[128 = 0]

q497q129: 138,126,160,132,107,151,105,97,146,160,171,119,116,137,131,163,112,154,116,151,97,119,137
q397q244: 113,138,125,147,138,128,124,145,125,111,117,123,132,135,133,91,131,120,123,128,132,124,130
q671q640: 133,124,117,111,137,110,139,112,157,111,149,141,147,140,116,130,130,120,145,121,112,89,122
q397q244: 172,142,149,117,159,140,121,147,139,146,133,107,129,126,106,144,152,129,147,121,114,142,153
q397q244: 138,168,143,158,137,173,125,151,123,146,152,97,114,129,116,117,134,137,118,158,100,119,150
q671q640: 129,127,148,138,124,138,106,138,90,151,123,121,105,105,138,129,123,146,113,145,150,178,139
q806q366: 118,156,148,158,139,152,101,143,115,131,176,123,109,132,126,104,122,149,112,173,117,118,135
q917q735: 112,137,127,105,108,106,106,131,131,137,124,131,119,119,146,130,136,126,134,112,174,149,110
q518q148: 142,151,122,152,150,163,163,143,138,124,142,110,128,135,99,123,121,134,130,137,89,94,137
q806q366: 101,115,135,151,113,114,124,90,113,134,150,136,132,106,147,82,101,140,95,141,127,123,125
q671q640: 142,109,128,118,134,123,134,120,150,117,108,127,144,148,123,146,133,116,142,111,108,118,137
q806q366: 137,119,122,126,154,128,137,145,144,99,116,136,135,154,112,138,130,124,146,120,116,113,126
q806q366: 129,140,114,135,119,131,152,103,139,138,148,124,149,119,128,106,137,108,112,128,96,90,126
q917q735: 107,110,153,165,118,133,105,121,121,132,89,107,128,133,158,89,114,131,98,118,130,158,144
q397q244: 110,113,119,122,102,111,130,106,141,111,104,125,149,138,142,119,122,114,138,121,123,112,143
q917q735: 146,133,134,104,137,114,117,131,131,138,138,129,128,117,122,140,142,128,144,122,142,142,132
q518q148: 130,126,79,140,150,133,214,133,90,118,117,145,130,87,98,111,110,125,115,118,126,114,100
q806q366: 121,118,123,124,156,102,106,150,103,96,129,158,130,131,131,106,141,120,133,142,151,142,122
q518q148: 123,139,141,129,117,131,108,109,183,131,152,118,141,163,137,126,135,119,127,118,101,86,123
q397q244: 117,134,123,137,126,125,127,129,122,127,126,128,130,123,137,104,133,119,115,127,133,127,121
q518q148: 122,166,95,153,133,158,178,142,141,130,134,116,135,130,116,102,142,103,107,117,100,80,99
q671q640: 148,140,134,146,172,144,143,173,94,132,106,113,109,104,106,112,128,142,129,122,147,171,136
q397q244: 137,123,145,120,137,124,114,136,140,134,118,122,119,132,127,142,124,141,138,109,145,151,127
q917q735: 149,117,151,156,156,142,113,131,115,131,121,119,137,132,130,104,142,120,108,140,94,142,156
q497q129: 127,110,115,114,129,124,125,133,120,106,133,160,124,147,125,163,130,125,135,144,128,121,111
q806q366: 114,131,122,106,85,107,122,116,123,137,85,104,141,107,150,119,135,112,147,112,157,150,160
q671q640: 121,130,127,138,99,152,128,135,107,141,96,111,118,127,142,143,129,124,119,138,129,150,143
q671q640: 138,121,134,119,140,131,132,121,135,121,169,145,116,135,105,162,103,160,143,148,118,110,122
q806q366: 149,117,127,132,129,145,155,110,132,149,130,126,129,122,118,152,125,129,113,120,99,123,121
q518q148: 112,131,131,99,103,91,87,108,151,129,146,141,142,136,156,120,151,107,133,121,149,120,117
q497q129: 148,146,152,114,106,147,80,132,147,163,133,110,126,149,148,163,174,106,125,135,114,141,142
q806q366: 146,110,116,136,155,123,147,116,108,124,146,157,143,117,120,116,142,111,104,139,99,117,114
q497q129: 105,113,119,114,87,109,113,92,107,119,154,153,137,121,145,135,118,127,128,172,124,111,142
q518q148: 126,145,113,105,118,112,114,127,147,133,140,140,143,137,143,126,171,90,126,117,133,110,104
q917q735: 117,133,115,131,114,141,147,121,132,130,146,136,117,132,122,147,111,139,121,135,123,106,104
q497q129: 150,106,125,114,138,117,116,128,83,127,128,154,134,111,130,142,153,112,125,158,123,156,145
q917q735: 102,123,120,151,104,153,119,139,96,114,116,138,114,146,144,138,122,126,109,168,121,130,129
q497q129: 138,130,115,117,144,101,137,130,123,125,105,125,154,107,131,89,158,95,132,102,137,136,135
q397q244: 155,135,149,125,158,146,118,150,119,161,164,140,88,117,111,167,126,161,114,126,148,163,89
q518q148: 113,111,148,131,96,127,104,102,149,133,116,116,129,146,150,137,110,138,125,124,124,130,141
q497q129: 165,143,143,125,182,110,108,160,104,138,120,118,141,98,122,80,178,103,130,117,141,170,153
q397q244: 108,107,124,124,143,98,123,153,124,80,74,129,131,139,128,107,108,135,162,107,170,150,142
q497q129: 106,142,119,134,108,132,123,144,107,123,107,118,122,122,140,114,129,123,130,140,148,139,140
q917q735: 146,127,161,148,145,151,104,134,134,151,135,115,116,137,131,132,133,138,107,127,112,149,130
q917q735: 174,147,148,108,189,97,121,138,184,141,133,107,156,124,110,90,170,106,149,62,130,128,127
q806q366: 123,123,129,110,105,125,133,126,156,132,93,110,123,138,131,158,114,137,150,93,149,138,127
q917q735: 110,144,113,147,127,143,129,140,130,122,141,141,124,146,137,114,141,111,101,135,120,105,93
q518q148: 117,155,117,145,137,136,141,140,136,128,142,124,128,127,126,96,134,120,113,122,127,106,106
q671q640: 148,135,165,154,143,154,109,131,114,174,142,109,105,108,132,121,128,149,92,127,125,170,127
q917q735: 164,139,130,65,139,90,118,124,132,152,161,139,129,92,110,160,152,132,168,116,164,148,128
q518q148: 113,127,117,129,106,126,137,114,134,131,118,127,134,128,140,123,126,118,118,118,128,118,117
q518q148: 154,102,139,124,137,142,139,131,99,124,109,122,120,119,106,168,106,154,152,151,114,154,173
q497q129: 82,132,107,106,69,91,114,82,146,111,150,140,154,131,158,106,124,109,138,144,134,80,133
q397q244: 141,134,120,124,148,134,145,154,98,112,121,126,121,113,102,136,121,141,155,149,134,139,155
q671q640: 121,127,140,140,147,129,120,128,146,124,159,141,114,142,123,125,109,150,116,124,131,117,96
q806q366: 146,108,140,160,160,151,137,128,110,115,139,134,130,136,110,125,114,141,115,158,82,120,149
q497q129: 153,125,131,121,140,148,138,139,171,141,108,120,126,160,120,171,146,116,127,86,111,124,100
q671q640: 148,120,137,119,141,120,123,134,105,134,116,125,129,108,123,129,136,130,137,131,136,160,152
q397q244: 109,113,98,109,91,100,149,96,99,131,118,146,141,92,144,121,124,113,121,130,146,131,123
q671q640: 100,140,96,129,99,124,144,129,142,110,91,119,150,142,147,105,147,87,128,111,127,100,123
142,141,107,111,134,125,148,134,117,122,140,134,138,116,111,135,144,115,146,143,120,112,139 -> q518q148
103,121,127,143,120,130,117,146,120,115,93,128,117,142,146,118,122,126,117,118,152,149,115 -> q671q640
72,166,102,107,68,85,114,100,120,117,161,126,147,97,154,70,126,115,146,159,164,91,148 -> q518q148
131,118,140,141,116,132,119,117,90,138,115,115,132,104,137,112,125,130,120,155,119,154,172 -> q806q366
142,111,148,122,152,103,105,119,136,132,129,134,139,123,134,109,139,124,124,108,135,148,128 -> q671q640
126,122,133,97,101,104,101,107,130,124,138,131,140,126,137,143,133,126,156,148,134,125,160 -> q518q148
119,127,109,142,143,117,170,135,114,116,94,118,136,101,119,82,112,127,127,101,145,134,128 -> q497q129
126,117,138,161,137,141,138,116,132,128,119,117,135,132,130,100,113,131,105,122,100,121,135 -> q917q735
110,110,136,143,101,138,120,125,110,139,86,118,115,126,152,133,113,134,108,120,144,165,129 -> q518q148
120,114,101,111,132,109,150,125,157,99,117,152,141,153,123,141,129,111,140,100,130,97,92 -> q497q129
87,190,142,135,93,135,86,142,144,141,166,99,108,130,147,94,126,143,133,149,161,114,133 -> q806q366
112,109,131,121,92,132,110,121,110,124,114,136,115,137,144,164,113,140,132,152,138,145,139 -> q671q640
89,86,116,120,116,84,120,113,151,79,83,151,146,159,151,112,106,119,140,96,155,121,111 -> q397q244
114,124,127,111,111,101,116,111,115,119,140,134,134,110,133,118,116,137,147,146,147,129,149 -> q518q148
119,122,121,130,120,126,132,120,130,119,130,136,132,135,131,129,122,126,125,133,122,114,123 -> q397q244
141,135,136,127,137,103,111,130,104,152,96,108,150,87,151,67,173,90,113,105,148,174,152 -> q671q640
118,133,121,108,110,103,111,128,107,137,119,134,129,104,148,115,147,113,128,126,165,155,126 -> q806q366
125,116,149,114,118,108,95,107,145,124,145,129,133,137,135,133,117,142,146,136,130,125,148 -> q518q148
128,137,96,83,127,75,147,112,126,122,146,150,151,90,122,108,146,107,152,112,160,114,115 -> q917q735
142,125,143,130,131,155,122,120,145,150,175,144,103,146,118,180,117,153,110,139,108,117,93 -> q397q244
112,173,141,168,144,158,119,160,135,131,147,101,112,137,126,82,126,139,112,137,126,116,125 -> q518q148
109,133,119,132,111,131,127,132,121,123,119,128,124,131,138,124,126,125,124,133,138,128,123 -> q671q640
117,153,142,137,116,138,115,130,151,140,136,102,122,135,134,114,124,136,128,122,131,120,132 -> q497q129
122,123,132,134,119,133,114,127,153,142,110,129,127,151,152,133,148,106,99,95,129,134,91 -> q518q148
142,135,117,126,168,117,139,161,101,110,117,135,133,111,111,103,146,118,141,129,143,144,136 -> q397q244
123,118,122,125,113,130,124,128,97,120,123,137,125,123,131,143,125,130,132,159,128,138,147 -> q917q735
80,128,95,98,87,69,135,106,124,116,106,140,143,96,156,87,120,112,138,97,194,131,106 -> q917q735
130,158,116,134,155,120,144,150,110,128,140,124,129,97,116,81,140,123,127,124,147,130,123 -> q671q640
108,129,135,137,114,145,128,142,106,129,126,125,90,122,124,151,85,174,133,144,159,153,124 -> q397q244
104,130,119,129,109,133,129,121,138,115,151,143,117,146,129,145,107,142,129,144,128,99,107 -> q671q640

q378-q555: 105,139,124,139,109,138,140,134,130,139,114,114,132,127,121,131,124,129,124,131,122,124,125
q623-q316: 129,124,135,136,118,155,133,132,113,132,121,98,140,122,123,128,142,126,133,115,136,127,123
q47-q976: 140,133,120,128,134,86,120,109,108,109,117,140,83,134,124,99,92,126,161,136,131,111,161
q623-q316: 135,123,127,132,141,111,119,130,141,144,132,139,136,132,146,136,123,133,118,131,130,131,135
q378-q555: 125,119,144,111,124,121,113,124,125,94,99,137,113,96,123,115,112,129,161,90,115,120,124
q378-q555: 106,146,110,141,93,126,161,120,115,121,153,115,116,151,102,132,130,125,116,151,133,142,110
q456-q294: 149,106,150,128,95,108,141,102,119,118,146,81,154,110,120,125,132,144,166,88,138,142,75
q43-q331: 123,145,119,125,147,129,134,129,178,197,122,129,160,146,142,142,127,138,98,181,108,116,131
q623-q316: 149,113,137,131,144,134,117,132,128,142,135,120,148,126,145,134,142,130,123,118,139,132,129
q456-q294: 103,147,120,147,101,157,153,155,139,133,128,101,153,116,107,98,130,141,169,130,114,90,102
q47-q976: 146,119,130,144,141,133,119,128,102,142,124,113,123,140,143,133,134,120,115,128,151,133,160
q378-q555: 114,145,109,132,135,103,129,138,151,131,132,162,115,136,129,115,105,133,134,154,113,110,138
q456-q294: 120,146,116,87,129,126,134,119,131,59,147,177,85,123,86,93,122,119,163,143,102,114,109
q43-q331: 150,106,142,145,124,125,126,133,121,134,145,101,159,117,142,128,140,139,146,96,147,133,109
q43-q331: 120,136,119,126,133,115,127,131,140,127,130,150,120,133,130,127,118,129,123,141,120,125,133
q43-q331: 144,122,140,133,128,154,126,127,103,131,109,89,133,118,123,109,136,126,158,114,137,109,138
q623-q316: 108,138,120,120,126,176,134,138,106,106,130,139,109,140,110,145,155,105,87,140,132,146,138
q456-q294: 113,148,116,125,125,161,151,126,146,173,137,113,149,156,119,152,152,123,79,180,121,138,120
q623-q316: 129,137,117,139,109,87,142,109,118,122,134,121,105,138,117,107,99,135,158,139,130,118,130
q47-q976: 112,130,143,126,99,147,139,134,138,122,100,93,151,92,110,104,122,142,181,97,108,99,94
q456-q294: 104,140,119,132,101,134,149,124,127,126,135,120,125,137,111,140,131,126,111,138,125,141,111
q47-q976: 146,126,129,138,138,108,122,117,124,154,116,112,126,134,141,119,112,133,141,138,135,115,151
q43-q331: 122,101,144,119,96,98,123,130,117,40,160,155,119,91,118,129,126,134,160,47,132,159,72
q43-q331: 124,126,134,111,126,133,134,115,155,156,134,125,153,135,132,163,144,130,86,141,119,155,103
q456-q294: 59,169,96,125,74,133,169,124,117,83,134,153,77,149,77,137,116,112,98,159,110,147,113
q456-q294: 136,138,129,114,117,138,148,104,132,144,130,96,137,135,105,115,134,132,145,154,119,118,108
q43-q331: 129,133,131,110,133,150,126,109,103,122,105,121,101,137,115,136,135,109,107,142,130,138,152
q43-q331: 116,148,128,105,135,159,133,117,140,152,90,118,123,130,112,124,128,121,122,163,104,109,142
q43-q331: 137,130,146,85,142,161,121,95,122,139,86,110,117,126,114,140,141,112,110,144,115,134,141
q47-q976: 121,130,132,112,118,71,128,106,168,135,120,145,129,116,132,128,92,147,147,127,103,126,104
q378-q555: 106,134,132,136,81,127,155,122,131,123,124,91,144,112,105,118,120,142,161,110,118,121,85
q378-q555: 152,120,132,86,147,118,124,111,149,99,170,163,130,129,118,126,145,128,131,136,117,142,92
q456-q294: 151,112,142,139,135,106,112,115,111,143,102,105,125,120,148,123,111,132,146,107,142,122,154
q47-q976: 119,129,124,125,120,124,134,128,134,119,144,140,129,132,125,141,133,127,111,129,127,145,113
q378-q555: 134,115,145,118,142,154,108,129,113,124,98,124,124,115,138,142,139,116,112,105,133,137,148
q47-q976: 148,127,126,133,142,91,118,111,120,141,115,128,107,137,140,114,101,130,144,140,134,116,160
q47-q976: 157,121,124,119,175,86,98,112,133,147,122,167,102,148,160,137,108,121,103,153,135,134,180
q378-q555: 145,127,115,124,139,102,127,117,114,103,165,155,101,150,125,123,127,121,123,145,141,141,136
q623-q316: 156,116,145,116,135,152,133,113,136,162,139,89,170,130,131,139,159,133,121,134,133,137,103
q456-q294: 115,127,131,160,101,125,136,140,116,136,109,94,138,114,130,116,113,139,157,103,134,112,128
q623-q316: 105,143,120,145,99,101,145,121,137,145,111,112,123,129,122,121,97,139,143,136,118,116,125
q47-q976: 140,128,125,117,149,93,109,115,120,111,116,159,89,131,135,115,101,122,138,133,127,122,162
q623-q316: 123,127,124,129,143,98,113,137,152,133,125,163,125,125,148,133,108,134,121,128,119,125,139
q378-q555: 122,137,116,147,144,136,126,145,136,165,122,131,135,145,145,137,128,126,100,155,132,121,158
q623-q316: 158,123,128,144,116,83,140,99,117,145,145,91,131,139,128,105,108,143,169,135,143,118,122
138,129,126,114,154,144,123,127,145,153,141,141,142,145,138,149,150,122,86,157,127,142,132 -> q456-q294
131,130,123,124,156,149,116,159,149,125,139,158,142,122,136,116,141,129,133,133,119,108,131 -> q456-q294
133,129,123,123,165,152,110,166,152,123,139,166,143,119,140,111,141,129,137,132,118,102,136 -> q456-q294
157,117,128,130,160,100,110,123,140,156,136,141,134,140,157,134,122,132,117,141,137,130,150 -> q43-q331
156,116,128,127,142,109,116,125,104,93,148,141,107,127,128,104,124,125,159,113,143,123,138 -> q623-q316
136,124,133,154,130,148,132,141,135,183,122,86,171,132,148,137,141,138,119,133,139,120,131 -> q378-q555
130,118,134,131,121,133,130,143,138,114,151,128,153,113,128,125,141,138,144,104,128,129,95 -> q456-q294
125,128,127,106,145,116,111,127,136,101,123,172,103,122,129,128,119,121,123,126,116,131,138 -> q47-q976
128,120,143,117,142,158,111,142,134,126,103,129,141,105,135,130,139,125,131,106,120,120,131 -> q47-q976
116,131,133,131,112,121,134,133,148,135,114,115,146,107,125,114,113,144,161,114,112,107,107 -> q378-q555
144,124,130,150,123,115,128,117,98,139,114,95,118,133,133,113,114,129,150,123,147,117,154 -> q47-q976
162,94,152,118,138,104,113,115,145,137,150,123,165,115,155,150,141,141,124,93,138,156,95 -> q43-q331
137,127,133,124,124,124,129,124,125,114,126,118,128,115,118,103,121,135,169,117,123,109,118 -> q456-q294
116,127,135,145,78,138,163,124,131,139,146,72,169,119,109,129,141,145,149,111,130,133,68 -> q456-q294
100,131,125,129,87,129,149,129,119,86,145,129,121,119,103,132,131,128,133,105,125,146,89 -> q47-q976
116,126,134,138,102,133,149,129,157,166,141,95,179,125,131,151,141,145,115,125,123,141,81 -> q47-q976
147,129,124,129,125,110,142,102,125,150,148,106,132,150,124,129,129,132,125,154,137,136,121 -> q623-q316
101,141,123,117,119,153,136,129,126,120,115,137,114,133,113,145,136,115,96,140,118,141,130 -> q378-q555
116,165,112,123,127,172,157,127,146,176,114,94,143,147,100,103,136,129,138,196,105,86,130 -> q456-q294
126,126,142,116,114,161,134,121,115,119,107,97,134,112,110,122,140,125,145,112,123,123,114 -> q43-q331

q659_q54: 123,109,131,134,136,114,113,115,120,127,139,135,135,125,124,118,124,104,106,133,123,125,127
q659_q54: 147,126,125,155,133,106,131,89,101,105,123,149,129,111,157,96,134,91,98,157,108,104,150
q515_q607: 116,152,120,141,148,130,146,113,109,130,139,142,120,117,137,127,113,120,120,126,136,128,111
q731_q695: 98,166,128,121,122,131,110,156,83,117,119,95,166,128,93,138,131,137,124,148,147,116,122
q492_q353: 90,143,110,105,105,121,130,147,122,108,126,89,160,115,73,132,156,138,133,131,125,100,105
q731_q695: 105,132,126,113,112,117,110,144,110,111,124,96,161,126,80,127,145,122,126,149,134,115,111
q659_q54: 129,133,121,125,109,109,150,143,132,131,134,111,158,107,128,118,142,133,124,99,120,110,124
q269_q575: 162,110,153,123,128,142,120,127,123,146,101,140,120,148,163,127,106,128,136,116,111,166,140
q659_q54: 116,149,129,120,144,147,119,129,109,127,118,135,123,140,128,147,107,141,127,141,125,132,129
q492_q353: 106,113,129,116,144,103,113,164,161,157,185,122,155,128,89,148,109,133,114,104,159,127,99
q269_q575: 148,144,142,120,98,97,121,159,96,115,112,93,193,120,106,110,137,119,125,150,134,119,118
q269_q575: 107,111,128,129,158,125,116,108,121,139,151,149,120,128,124,131,101,104,104,121,124,138,108
q731_q695: 156,111,140,146,153,138,136,100,137,148,131,169,89,137,178,123,100,115,126,116,124,160,134
q515_q607: 155,120,136,134,98,139,137,126,132,119,95,113,114,132,141,111,158,130,158,131,129,145,140
q269_q575: 159,132,139,105,113,122,126,133,116,116,94,124,153,135,131,125,119,131,133,149,98,128,129
q515_q607: 130,158,118,139,136,132,163,127,132,134,139,135,115,116,141,130,124,137,141,117,146,130,111
q659_q54: 101,115,114,144,114,141,131,116,133,123,128,116,107,117,131,119,166,129,128,103,127,116,151
q492_q353: 120,118,135,95,127,126,119,127,118,123,115,120,145,136,93,133,110,117,133,139,109,146,84
q731_q695: 149,113,140,143,132,124,125,124,131,141,132,140,121,131,153,119,121,117,124,120,134,144,139
q659_q54: 106,141,126,104,121,139,132,164,135,146,131,107,148,130,111,151,121,161,138,91,129,131,116
q269_q575: 95,127,104,124,136,131,134,106,135,114,138,134,113,116,115,132,138,127,116,126,109,100,126
q492_q353: 156,92,144,130,137,106,110,128,156,140,150,144,128,139,125,122,113,108,123,141,141,145,119
q515_q607: 151,100,131,119,91,116,121,148,169,121,120,106,136,132,117,121,166,142,146,129,126,116,152
q731_q695: 124,166,125,132,144,149,155,124,108,137,120,139,114,126,149,138,106,141,139,115,134,144,113
q731_q695: 123,156,140,142,143,139,98,145,90,131,123,128,141,141,139,141,112,137,112,150,148,124,162
q269_q575: 135,121,136,137,163,139,125,122,154,153,155,160,90,145,140,145,95,129,135,128,157,159,114
q515_q607: 105,155,123,127,165,122,129,127,108,136,156,146,138,124,118,144,88,123,107,135,140,124,98
q731_q695: 125,155,120,121,125,137,174,122,119,131,119,123,121,114,125,125,123,129,155,108,131,150,75
q731_q695: 125,146,119,126,140,145,159,116,131,136,125,143,105,123,147,136,114,140,139,107,119,137,113
q659_q54: 97,128,115,140,142,113,124,102,108,110,148,130,128,113,100,115,134,93,108,151,137,115,101
q659_q54: 128,68,162,96,146,117,71,162,157,172,156,131,151,163,98,152,82,122,115,108,135,172,106
q731_q695: 119,125,104,117,113,127,145,141,173,128,139,124,127,116,136,141,153,167,126,93,102,83,164
q515_q607: 131,149,135,121,140,141,135,139,120,141,125,132,126,137,130,143,102,140,141,126,141,151,107
q269_q575: 154,141,133,132,136,127,137,112,113,120,113,145,123,130,150,121,112,120,128,151,118,133,128
q492_q353: 132,101,139,115,154,117,125,133,164,157,166,146,119,140,107,141,91,115,134,117,151,167,73
q515_q607: 151,163,134,135,125,143,166,140,127,140,117,125,114,129,143,130,121,143,168,120,159,161,100
q492_q353: 105,131,116,104,107,119,131,135,128,107,122,98,148,120,75,126,150,126,140,142,125,115,92
q269_q575: 115,102,137,108,132,123,106,137,129,141,134,123,146,136,108,135,112,120,115,113,115,139,113
q515_q607: 124,149,117,146,133,154,150,91,103,112,102,142,89,122,158,119,137,123,136,135,115,130,138
q492_q353: 137,114,140,110,122,112,117,121,107,118,112,122,154,130,110,115,117,102,121,146,107,139,100
q659_q54: 125,150,114,135,117,148,154,125,144,115,120,119,93,127,119,130,155,144,167,140,154,133,117
q515_q607: 100,124,128,126,155,148,128,121,114,158,137,146,119,129,153,143,95,133,107,76,109,143,129
q269_q575: 147,108,156,139,132,136,112,153,137,166,137,128,123,147,144,132,111,129,140,101,164,177,130
q492_q353: 100,157,129,108,117,122,128,128,46,114,93,102,190,110,118,116,115,112,99,117,83,115,109
q492_q353: 124,125,123,126,123,127,126,135,147,124,136,122,124,129,114,133,141,136,135,133,138,120,131
166,104,151,144,152,136,91,96,111,125,107,170,104,154,176,122,100,107,105,168,105,141,178 -> q659_q54
134,127,125,128,125,142,131,121,142,122,118,132,103,136,132,132,137,137,144,138,129,131,137 -> q492_q353
130,195,124,109,140,134,147,143,81,122,105,132,165,123,145,148,90,156,116,136,101,106,127 -> q659_q54
98,125,122,103,153,151,92,115,119,118,117,146,117,148,120,159,104,142,105,149,88,108,153 -> q515_q607
105,118,115,144,149,151,135,108,153,140,149,149,78,129,142,139,130,134,130,105,138,133,137 -> q269_q575
102,108,123,113,122,121,110,133,130,126,135,115,145,126,102,131,136,125,113,117,112,114,127 -> q731_q695
158,193,110,132,105,137,191,134,129,106,100,119,120,111,148,125,150,162,170,142,135,112,123 -> q659_q54
119,146,124,121,115,127,150,139,117,128,124,108,143,116,114,124,135,131,142,113,135,134,98 -> q731_q695
119,116,136,118,143,130,118,99,105,117,119,135,116,137,98,121,109,90,133,161,128,161,73 -> q731_q695
132,121,143,138,124,117,119,120,82,130,114,123,155,120,143,105,121,97,105,119,115,139,129 -> q269_q575
93,138,115,127,130,144,131,127,129,123,134,117,111,127,101,137,141,134,141,127,146,129,110 -> q659_q54
105,150,134,105,152,166,108,143,122,138,120,132,108,159,108,169,95,156,147,144,143,154,113 -> q659_q54
111,140,114,141,138,122,137,112,118,117,142,134,123,114,124,122,133,116,116,136,133,111,123 -> q269_q575
175,160,132,144,125,166,146,111,127,112,79,151,78,146,186,132,133,157,161,163,122,135,178 -> q659_q54
115,141,114,141,139,131,163,123,148,140,156,133,103,115,124,129,130,129,146,105,159,140,92 -> q492_q353
115,167,114,114,138,147,163,109,113,113,112,132,107,124,110,136,116,130,156,147,129,143,71 -> q731_q695
145,141,146,118,162,143,102,120,112,127,116,157,113,159,130,150,80,127,130,180,133,153,119 -> q659_q54
125,113,134,140,143,142,125,106,118,141,126,148,105,131,156,124,114,115,118,108,118,148,136 -> q269_q575
142,123,130,141,128,119,137,117,130,127,133,135,122,122,138,114,131,113,129,132,135,133,123 -> q492_q353
132,105,155,111,130,121,95,154,116,150,129,117,160,145,112,134,102,119,120,119,133,159,113 -> q515_q607
166,109,138,153,123,100,135,106,128,121,133,140,128,118,146,93,137,89,122,147,136,135,125 -> q492_q353
115,134,120,124,115,128,151,145,133,144,134,113,144,112,135,129,135,145,129,76,121,122,125 -> q731_q695
128,80,141,131,125,141,99,129,158,145,132,130,102,147,131,131,138,127,134,111,134,152,150 -> q659_q54
